In the rows, zero is written as 128.
Facts:
befo Ψ 373; bestur Ψ 105; betras Ψ 430; bimer Ψ 802; biso Ψ 430; bobrim Ψ 373; bofledul Ψ 373
bonam Ψ 373; brotri Ψ 954; buguvu Ψ 430; buse Ψ 105; bustefer Ψ 802; dadruk Ψ 430; dapun Ψ 105
dasi Ψ 954; dedron Ψ 105; dida Ψ 430; dobir Ψ 954; dofon Ψ 954; dorem Ψ 105; drabi Ψ 105
drabres Ψ 430; drati Ψ 954; drebak Ψ 802; dreri Ψ 373; drevuger Ψ 430; dritam Ψ 373; drotrel Ψ 105
drotrik Ψ 430; fazur Ψ 802; fegivok Ψ 954; fetrur Ψ 430; flafla Ψ 105; fleplar Ψ 430; flibe Ψ 373
flutra Ψ 430; fuskim Ψ 802; futra Ψ 105; gadrun Ψ 954; gekel Ψ 430; gepa Ψ 954; gestolum Ψ 105
gibo Ψ 373; giseto Ψ 430; giste Ψ 430; goplam Ψ 430; greskas Ψ 430; griskos Ψ 373; grobima Ψ 430
grokli Ψ 373; guplo Ψ 954; guplur Ψ 430; kaskar Ψ 954; kaskur Ψ 373; kibrik Ψ 430; klaklek Ψ 430
klaskidum Ψ 954; klegroflar Ψ 430; kligal Ψ 802; kligro Ψ 105; kligul Ψ 105; klobosor Ψ 373; kluskem Ψ 954
kubrek Ψ 105; kuflutru Ψ 954; lafu Ψ 430; lenis Ψ 430; ligrir Ψ 802; lista Ψ 430; livi Ψ 373
loflam Ψ 430; lostos Ψ 105; luklom Ψ 105; luku Ψ 430; magrem Ψ 954; medati Ψ 802; meflus Ψ 430
mizum Ψ 954; muzo Ψ 105; nemos Ψ 954; nepo Ψ 954; nirum Ψ 105; nubra Ψ 105; nugrik Ψ 373
paro Ψ 373; piflaker Ψ 373; piru Ψ 954; pladrestu Ψ 430; pladrim Ψ 105; plaplo Ψ 430; plave Ψ 373
plebris Ψ 802; ploge Ψ 954; pludrek Ψ 954; pofak Ψ 105; poze Ψ 430; pudron Ψ 430; puginu Ψ 802
pusol Ψ 373; puvan Ψ 430; ribik Ψ 430; ridetrir Ψ 802; riflas Ψ 430; rozul Ψ 802; rupe Ψ 430
serur Ψ 802; sezuru Ψ 373; siste Ψ 105; skogra Ψ 430; skuflan Ψ 105; skuzal Ψ 430; stagra Ψ 954
steflo Ψ 105; stevu Ψ 105; stivir Ψ 430; stodrum Ψ 802; stogre Ψ 373; stumul Ψ 430; suvu Ψ 430
testek Ψ 430; tredul Ψ 105; treflik Ψ 105; treti Ψ 430; trimul Ψ 105; troba Ψ 954; trodritrik Ψ 373
trotus Ψ 373; truskur Ψ 105; tugris Ψ 430; valol Ψ 373; viso Ψ 373; vosi Ψ 430; zegran Ψ 802
zemos Ψ 105; zeso Ψ 430; zibim Ψ 954; zodriges Ψ 954; zotamin Ψ 802; befo λ 106; bestur λ 106
betras λ 106; bimer λ 16; biso λ 106; bobrim λ 16; bofledul λ 16; bonam λ 106; brotri λ 16
buguvu λ 106; buse λ 16; bustefer λ 16; dadruk λ 16; dapun λ 106; dasi λ 106; dedron λ 106
dida λ 106; dobir λ 16; dofon λ 16; dorem λ 16; drabi λ 16; drabres λ 16; drati λ 16
drebak λ 16; dreri λ 16; drevuger λ 106; dritam λ 16; drotrel λ 106; drotrik λ 16; fazur λ 106
fegivok λ 16; fetrur λ 16; flafla λ 106; fleplar λ 106; flibe λ 16; flutra λ 16; fuskim λ 16
futra λ 106; gadrun λ 16; gekel λ 106; gepa λ 16; gestolum λ 16; gibo λ 16; giseto λ 106
giste λ 16; goplam λ 16; greskas λ 106; griskos λ 106; grobima λ 106; grokli λ 16; guplo λ 16
guplur λ 106; kaskar λ 106; kaskur λ 106; kibrik λ 16; klaklek λ 106; klaskidum λ 16; klegroflar λ 106
kligal λ 16; kligro λ 16; kligul λ 106; klobosor λ 106; kluskem λ 16; kubrek λ 16; kuflutru λ 106
lafu λ 16; lenis λ 106; ligrir λ 16; lista λ 16; livi λ 16; loflam λ 16; lostos λ 106
luklom λ 16; luku λ 106; magrem λ 16; medati λ 106; meflus λ 16; mizum λ 16; muzo λ 16
nemos λ 16; nepo λ 16; nirum λ 106; nubra λ 106; nugrik λ 106; paro λ 16; piflaker λ 106
piru λ 106; pladrestu λ 106; pladrim λ 16; plaplo λ 16; plave λ 16; plebris λ 106; ploge λ 106
pludrek λ 106; pofak λ 16; poze λ 106; pudron λ 16; puginu λ 16; pusol λ 106; puvan λ 106
ribik λ 106; ridetrir λ 16; riflas λ 16; rozul λ 16; rupe λ 106; serur λ 106; sezuru λ 106
siste λ 16; skogra λ 16; skuflan λ 16; skuzal λ 106; stagra λ 16; steflo λ 16; stevu λ 106
stivir λ 16; stodrum λ 16; stogre λ 16; stumul λ 106; suvu λ 106; testek λ 16; tredul λ 16
treflik λ 106; treti λ 106; trimul λ 106; troba λ 16; trodritrik λ 16; trotus λ 16; truskur λ 106
tugris λ 106; valol λ 106; viso λ 106; vosi λ 106; zegran λ 106; zemos λ 16; zeso λ 106
zibim λ 16; zodriges λ 16; zotamin λ 16; bestur χ luku; betras χ troba; betras χ stevu; betras χ kaskur
bimer χ troba; bimer χ plaplo; bimer χ nepo; bobrim χ fleplar; bofledul χ luku; buguvu χ rupe; buguvu χ lafu
dadruk χ bustefer; dapun χ ridetrir; dapun χ viso; dedron χ stogre; dida χ lafu; dofon χ plebris; dorem χ dofon
drabres χ klobosor; drati χ kligro; drevuger χ dedron; drotrel χ nugrik; drotrik χ bestur; fazur χ dritam; fazur χ drotrel
fegivok χ drevuger; fetrur χ kligro; flafla χ bestur; flibe χ klegroflar; flutra χ zeso; flutra χ gestolum; fuskim χ biso
fuskim χ grokli; futra χ luku; gadrun χ giste; gekel χ klaklek; gepa χ zeso; gibo χ stevu; gibo χ lenis
gibo χ bestur; giseto χ luku; giseto χ stogre; giseto χ klaklek; giste χ drevuger; giste χ gepa; giste χ drabres
goplam χ stogre; goplam χ klaklek; greskas χ viso; griskos χ stevu; grobima χ klegroflar; grobima χ stogre; grokli χ plebris
grokli χ bestur; guplo χ paro; guplo χ kligro; guplur χ nubra; kaskar χ luku; kaskur χ dapun; kibrik χ kuflutru
klaskidum χ pofak; klegroflar χ lenis; klegroflar χ treflik; kligro χ luku; kligul χ luku; klobosor χ dapun; kubrek χ pladrestu
kubrek χ grokli; ligrir χ drabi; lista χ kuflutru; lista χ bestur; livi χ greskas; loflam χ drabres; luklom χ nugrik
luku χ lenis; magrem χ kaskar; magrem χ gibo; meflus χ nugrik; meflus χ dedron; muzo χ gepa; nemos χ brotri
nirum χ zotamin; nubra χ flibe; nugrik χ stogre; paro χ zodriges; piru χ drabres; plave χ nugrik; plebris χ nugrik
ploge χ paro; poze χ treflik; poze χ drabres; pusol χ lenis; puvan χ drabi; ribik χ luku; ribik χ fegivok
ridetrir χ luku; ridetrir χ nugrik; ridetrir χ kligul; riflas χ luku; riflas χ nugrik; riflas χ befo; riflas χ vosi
rozul χ klaklek; rupe χ stogre; serur χ kligal; serur χ trodritrik; siste χ stogre; skogra χ sezuru; skogra χ riflas
skuflan χ luku; skuzal χ meflus; stagra χ kluskem; steflo χ stivir; steflo χ lafu; stivir χ flutra; stodrum χ suvu
stumul χ plebris; stumul χ klobosor; testek χ loflam; tredul χ sezuru; tredul χ pladrestu; tredul χ klaklek; treti χ serur
trimul χ treflik; trimul χ pladrestu; troba χ pusol; trodritrik χ puginu; trotus χ pladrim; trotus χ kligro; truskur χ luku
truskur χ pludrek; truskur χ fleplar; valol χ kligro; viso χ stevu; vosi χ lenis; vosi χ drabi; zegran χ drabi
zemos χ dobir; zemos χ dida; zibim χ piflaker; zibim χ zegran; zodriges χ pludrek; zotamin χ kaskur

Known rows:
nugrik: [ 82 192 167 138 137 102 104 192 155 102 122  89 130 112 170 150 113 162
  87 129 123  87  59 110  60  95 159 104 173 174 103 158]
luklom: [ 94 188 139  97 128 123 101 141 138 134 156  57 135 112 135 123 118 128
 103 106 157 109  91  73  87  69 138 105 158 139 152 143]
testek: [101 171 140  80 138 125  83 152 136 108 140  67 125  95 144 112 129 149
 113 118 136 105 109 110 105  80 128 121 152 123 155 137]
bustefer: [ 87 165 166  64 128 101  73 151 159  89 172  58 124 103 126 133 113 133
 104 120 152  82  76 110 105  67 130 129 155 141 139 159]
puvan: [111 161 163 125 129 118  99 173 129  90 106  96 109 118 173 126 109 166
 105 104  96  83  85 128  71 114 136 118 139 171 114 140]
ploge: [ 89 146 177 142 130 103 109 168 129  88 120  93 113 141 161 127 109 155
 101 107 116  78  79 111  70 111 136 135 140 167 122 134]
klaklek: [100 182 169 113 135 104 104 192 141 100 122  88 128 102 181 137 106 157
  81 110 109  92  77 131  79  96 161 102 154 178  96 142]
gekel: [113 171 158 127 133 126 115 181 141 108 122 103 116 107 169 131 109 159
  95  96 106 103  87 120  69 110 149 111 150 176 112 140]
rozul: [ 93 175 144  83 130 126  93 152 140 109 169  67 117  97 115 131 119 123
  96 118 152 106  76  86  88  74 143 125 168 141 134 152]
valol: [ 93 164 152 146 129 117  94 177 129  91 107  97 111 138 167 144 123 165
 113 123 108  68  68 110  55 112 134 121 157 160 111 153]
treti: [116 154 175 112 128 112  99 168 161  95 123 109 124 115 164 124  92 178
 117  89 108  86  89 134  75 111 129 118 134 174 123 140]
klaskidum: [ 78 154 167  83 140 111  92 145 149 104 164  69 138 121 120 113 114 142
 111 108 153  89  95  94  99  80 126 135 144 126 157 129]
drotrik: [ 98 169 143  78 142 129  86 150 110 107 143  66 119 102 142 111 128 132
 106 114 126  93  98 102  94  85 131 115 144 120 138 134]
sezuru: [ 83 182 167 134 135 100  98 186 147  93 121  92 131 121 166 148 109 166
  98 124 122  75  61 116  59 101 149 109 167 168 100 159]
muzo: [ 93 162 147  99 129 125  91 144 160 110 149  53 122 133 152 122 117 139
 119 120 146  94 115  85 106  56 114 110 157 146 169 141]
biso: [109 173 164 120 131 108  98 180 137  99 115  89 122 108 176 133 108 163
  95 105 105  89  81 132  79 104 147 111 148 174 109 143]
gestolum: [ 85 166 156  88 130 113  87 152 166 103 149  39 128 133 160 127 115 136
 108 128 149  87 105  91 115  44 115 109 156 150 163 144]
trimul: [115 180 150 149 111 114 105 156 139 111 109  92 118 121 166 135 114 160
 107  98 118  88  82  99  60 107 140 113 154 181 138 147]
luku: [102 182 166 126 134  93  92 181 116  88 101  77 117 104 186 131 118 157
  83 122  98  72  73 138  84 103 156 109 142 172 100 142]
guplur: [116 165 158 130 130 116  98 172 136  93 107  96 111 112 177 127 114 167
 107 105  98  89  88 128  73 113 139 117 143 169 119 140]
flafla: [110 177 153 152 111 108 101 157 128 105 102  87 113 127 172 132 116 156
 105 105 111  74  77 102  67 110 141 113 145 179 129 147]

Rows:
No name comes twice in this set of rows, the named rows included.
[ 97 170 141  82 127 126  85 146 134 106 162  69 112  98 116 129 127 125
 103 117 144 100  80  90  87  75 139 128 161 140 144 152]  fuskim
[104 166 171 120 133 105  95 184 124  85 111  83 118 121 183 132 106 161
  97 113  98  74  75 135  85 101 142 112 139 176 104 138]  fleplar
[117 172 160 126 127 102  88 174 141  93  93  92 113  97 177 125 125 177
 107 115 104  87  94 138  85 114 143 127 148 162 129 143]  greskas
[106 159 175 125 117 101  93 172 163  81 130  94 107 113 156 147 106 157
 104 113 119  80  67 126  77  99 140 128 155 189 120 160]  medati
[109 196 165 143 110  73  83 160 143  99  93  70 123 106 180 137 125 172
  96 119 118  67  71 121  83  97 148 116 153 175 133 154]  stevu
[ 76 162 153  98 138 116  97 155 147 107 152  58 122 115 134 117 130 137
 105 125 153 110 111  88 107  67 133 130 158 124 165 131]  gadrun
[ 98 165 166 153 125  98 104 166 147  92 107  94 114 114 161 129 132 171
 103 114 121  95  90 114  76 112 149 145 155 161 144 137]  piru
[109 154 178 113 116 100  92 164 173  81 137 102 114 110 148 138  96 169
 113  98 122  80  64 128  75 108 135 136 149 188 121 162]  serur
[ 81 180 139  96 137 115  70 154 120 103 134  68 122 113 133 127 139 145
 123 137 142  79  81  93  78  88 125 124 165 110 141 148]  gibo
[ 65 181 154  81 142 109  87 166 149 108 163  64 143 113 132 134 117 141
 106 134 154  92  76  93  85  67 133 109 169 123 134 152]  dritam
[ 93 163 151  78 124 113  77 142 126  95 158  64 110 109 122 130 122 125
 108 123 140  80  75  98  93  79 130 133 155 131 137 152]  ligrir
[ 95 168 139  86 143 136  91 159 147 110 146  62 117 101 152 115 127 138
 107 122 136 111 120 104 107  71 127 117 159 130 154 134]  giste
[ 95 176 139  89 128 121  83 150 124 106 155  65 111  98 126 132 135 120
  98 127 141  99  75  91  91  77 144 130 168 136 138 155]  ridetrir
[ 72 164 158  82 143 115  74 159 151  97 158  69 139 125 132 128 113 151
 121 127 150  78  86 100  85  72 116 119 163 122 139 151]  dreri
[123 171 150 138 124 118  91 166 133  98  92 101 105 101 174 121 129 177
 115 107  99  93  98 128  74 122 138 127 146 160 136 143]  betras

The same objects again, as new rows of numbers:
Known rows:
loflam: [158 137 125 123 127 118 150 110 128 122 111 159 105 110 135 125 121 181
 123 119 144 129 122 111 118 120 124 108 119 154 130 101 128 101 119 125]
fazur: [120 136 124 146 125 121 124 115 179 132 127 117 142 139 110 122 127  88
 146 156 118 118 146 132 101 128 126 143 133 101 128 140 128 131 152 110]
livi: [141 128 125 122 128 122 143 122 111 117 114 119 104 116 146 118 126 160
 125 117 137 121 123 151 129 120 123 109 119 138 148 102 125 100 118 130]
zotamin: [140 150 125 124 122 119 129 115 122 116 110 145 102 134 137 116 124 143
 130 120 127 135 123 142 135 120 125 109 116 144 152 102 126  98 120 144]
serur: [120 138 124 150 125 120 124 114 182 120 119 116 142 127 110 129 126  88
 152 159 123 118 140 129 102 123 126 147 132  95 122 143 129 130 149 109]
stagra: [123 126 134 120 129 121 127 127 117 116 114 149 104 117 140 135 126 170
 123 116 121 146 123 145 139 119 125 110 115 149 163 103 125 102 119 141]
dida: [121 127 123 140 129 120 125 113 167 134 140 117 161 112 111 140 125  90
 123 150 128 118 130 110 103 133 124 137 148 101 104 147 130 157 139 108]
skuflan: [130 123 132 115 123 155 129 157 111 148 113 119 100 169 195 113 123 118
 120 118 167 169 123 128 109 123 143 108 109 128 105 113 127 138 118 203]
kligul: [120 122 125 120 124 171 127 145 126 169 120 114 121 165 137 114 125  86
 121 149 175 134 132 114  96 150 159 137 112  94 101 196 130 235 149 179]
futra: [121 123 124 121 125 160 125 133 123 161 122 114 125 158 128 115 124  87
 123 148 169 135 130 112  98 148 156 143 112  92 102 190 129 221 147 167]
truskur: [119 125 125 123 125 136 124 123 125 153 128 114 136 147 114 118 124  89
 124 148 152 127 133 112  99 135 136 145 114  94 104 174 130 198 140 142]
meflus: [166 128 118 120 139 166 127 116 116 179 136 172 113 164 146 115 130 176
 120 117 116 119 130 116 181 123 121 106 122 196 160  99 123 102 120 135]
drotrel: [122 137 118 125 138 185 117 124 134 227 237 115 175 195 112 125 168  90
 147 150 116 118 162 110 102 142 122 127 143 157 153 105 125 160 173 114]
kubrek: [133 135 134 119 127 119 125 117 112 130 115 120 105 146 140 117 125 166
 125 118 125 153 123 112 120 121 124 110 117 153 128 103 128 101 117 139]
trotus: [145 127 126 122 126 122 159 124 114 117 113 117 104 112 139 128 121 159
 135 117 155 120 123 156 118 118 122 109 116 150 150 104 128 105 117 139]
betras: [120 127 124 142 132 119 126 112 162 132 142 118 155 112 111 132 127  92
 123 160 128 118 125 109 101 137 126 145 160  94 103 132 128 138 147 108]
piflaker: [119 125 126 138 128 119 125 156 116 119 155 111 147 112 109 146 129  90
 136 122 119 116 141 147 107 122 123 143 142  95 119 159 130 157 120 108]
zeso: [118 125 125 131 130 116 123 119 150 125 155 117 153 112 109 143 127  91
 122 132 118 116 141 110 123 124 123 128 143 105 105 175 145 164 120 107]
lostos: [118 126 132 126 126 118 120 135 116 132 156 114 149 135 108 140 129  91
 137 130 118 120 139 111 103 123 124 149 124 107 104 169 143 161 120 109]
klaklek: [119 125 126 138 127 118 125 117 130 116 140 119 174 112 108 143 127  92
 123 121 116 117 132 111 130 132 124 142 131 109 102 206 130 174 119 106]
plaplo: [123 126 124 121 128 117 127 148 115 116 116 141 104 116 123 116 126 160
 119 116 118 120 124 123 194 121 123 107 117 153 124 108 128 103 115 117]

Rows:
No name comes twice in this set of rows, the named rows included.
[123 152 116 139 127 187 120 127 196 216 216 117 158 192 112 118 176  88
 145 168 116 115 174 131 115 141 124 115 152 148 185 107 126 129 193 117]  plebris
[157 128 119 121 137 182 126 158 113 183 141 120 107 170 159 116 142 155
 125 116 118 117 137 159 166 120 122 106 123 182 192  99 122 101 120 139]  plave
[141 124 124 124 126 153 129 136 103 112 115 124 144 148 112 118 125 194
 128 108 114 120 121 180 206 123 120 132 114 174 105 147 121 103 114 123]  stogre
[138 126 114 157 132 251 123 115 113 158 205 117 244 188 109 129 136  94
 164 116 114 115 144 154 134 170 120 167 137 164 123 146 119 175 157 111]  nugrik
[124 127 121 152 125 190 124 109 112 115 123 118 245 168 108 138 124  97
 178 117 112 125 123 112 102 174 123 206 116 146 100 209 123 179 132 109]  dedron
[122 123 122 126 125 170 127 113 122 116 119 120 193 133 112 118 124  91
 122 121 121 119 123 114 102 172 125 161 115 102 100 233 124 212 136 131]  giseto
[153 141 120 119 128 169 123 141 111 197 144 123 107 196 151 117 140 164
 124 118 117 130 135 115 154 122 123 108 116 198 171  99 124 102 119 148]  luklom
[120 124 127 121 125 163 126 127 121 168 122 113 110 158 150 114 126  84
 121 161 177 140 124 111  95 153 177 147 114  91 102 175 128 206 158 174]  bestur
[141 124 132 113 122 156 156 146 115 152 109 120 102 153 190 115 118 118
 121 119 199 173 123 132 100 120 134 108 106 143 105 117 132 173 119 215]  kligro
[148 125 120 118 127 163 129 146 114 179 120 157 103 163 185 115 129 133
 116 117 132 120 124 124 167 124 127 107 115 153 137 104 123 105 119 170]  riflas

